Below is a small trained network, with its code and all its weights. Each question gives an input and a class and asks what happens when units are switched off, that is, made to give their printed mean instead of their output.

import numpy as np


def w(rows, s, z=0):
    codes = np.array(rows[::2]) - 128.0
    scale = np.full(codes.shape[1], s)
    scale[-1] = z or s
    return codes * scale


def f(y):
    return y / 2 * (1 + np.tanh(0.7978845608 * (y + 0.044715 * y**3)))


def log_softmax(a):
    a = a - a.max(-1, keepdims=True)
    return a - np.log(np.exp(a).sum(-1, keepdims=True))


def net(x, mask):
    res = np.array(x, float).reshape(1, 7) / 4 @ E
    y = f(res @ A[0][:, :-1].T + A[0][:, -1])
    res = res + np.where(mask, y, B[0][:, -1]) @ B[0][:, :-1]
    return log_softmax(res[-1] @ U[:, :-1].T + U[:, -1])


A, B = {}, {}
E = w([
[136,109,131,176,112],'x0',
[144,64,170,31,67],'x1',
[5,118,154,177,134],'x2',
[134,117,128,160,118],'x3',
[110,132,39,91,80],'x4',
[134,120,131,146,122],'x5',
[134,115,129,154,120],'x6',
],0.012)
A[0] = w([
[146,143,33,165,161,241],'neuron 0',
[88,66,204,117,80,197],'neuron 1',
[209,137,143,131,174,114],'neuron 2',
[75,163,175,164,211,26],'neuron 3',
[190,51,62,70,67,116],'neuron 4',
[111,58,202,95,141,233],'neuron 5',
[143,187,27,163,164,226],'neuron 6',
[132,166,152,164,153,76],'neuron 7',
[237,164,133,129,176,184],'neuron 8',
[46,134,180,172,166,253],'neuron 9',
[13,147,51,125,44,148],'neuron 10',
[205,159,116,66,2,175],'neuron 11',
],0.0093,0.002)
B[0] = w([
[165,49,143,50,178,206],'neuron 0',
[112,90,107,35,153,194],'neuron 1',
[180,44,172,64,162,181],'neuron 2',
[4,184,123,170,119,209],'neuron 3',
[40,234,111,227,53,241],'neuron 4',
[177,3,98,71,112,195],'neuron 5',
[215,61,125,99,173,226],'neuron 6',
[86,161,110,148,130,158],'neuron 7',
[179,52,120,40,181,218],'neuron 8',
[122,204,185,174,185,239],'neuron 9',
[170,23,153,35,138,218],'neuron 10',
[95,173,96,124,81,255],'neuron 11',
],0.0067,0.0092)
U = w([
[183,18,213,80,224,254],'0',
[232,13,96,52,105,115],'1',
[117,255,145,164,89,16],'2',
],0.0069,0.0016)

Each question gives the input, the list of numbers given to net, and the class t.
The units are the neurons (one row each of A and B). Each row of codes is followed by its name. A weight is (code - 128) times the scale printed after its matrix; where a second scale follows, it is the last column's (A, B and U).
mask holds one flag per neuron, in row order. A switched-off neuron (its flag False) gives its mean, the last column of its row in B, instead of its output. The means were averaged over made-up inputs and are rounded, as every weight is.
A unit's drop is (log p(t) with every unit on - log p(t) with that unit switched off) / (log p(t) with every unit on - log p(t) with every unit switched off).
The circuit of an input: a set's keep is (log p(t) with only the set's units on - log p(t) with every unit switched off) / (log p(t) with every unit on - log p(t) with every unit switched off). Starting from all 12 units, units are removed one at a time, each time the one whose removal leaves the highest keep (on an exact tie, the one counted first), for as long as the keep stays at least 0.8.
circuit, biggest first: the units of the circuit, biggest drop first
top k neurons: the k neurons with the biggest drops, biggest first
drop when u is switched off: that unit's drop, to one decimal
input [3,-1,7,0,-8,-1,-5], class 2: circuit, biggest first -> neuron 3
input [-8,-7,7,6,2,5,3], class 0: top 3 neurons -> neuron 10; neuron 4; neuron 6
input [5,1,0,2,1,-5,1], class 2: circuit, biggest first -> neuron 8; neuron 6
input [8,-7,1,2,-7,2,7], class 2: top 2 neurons -> neuron 3; neuron 10
input [6,2,0,-4,2,7,-1], class 2: top 2 neurons -> neuron 8; neuron 6
input [-7,-4,4,3,7,-5,-5], class 0: top 2 neurons -> neuron 11; neuron 5
input [8,7,0,1,-6,0,-3], class 1: top 2 neurons -> neuron 5; neuron 9
input [4,7,-5,-3,-8,8,8], class 1: top 2 neurons -> neuron 5; neuron 9
input [5,3,0,5,7,-5,-6], class 2: top 3 neurons -> neuron 4; neuron 8; neuron 5
input [-2,-7,7,0,5,0,4], class 0: drop when neuron 10 is switched off -> 0.3
input [5,8,-5,-5,8,-7,4], class 2: drop when neuron 4 is switched off -> 0.4
input [2,-5,2,6,-2,0,5], class 2: drop when neuron 0 is switched off -> -0.1
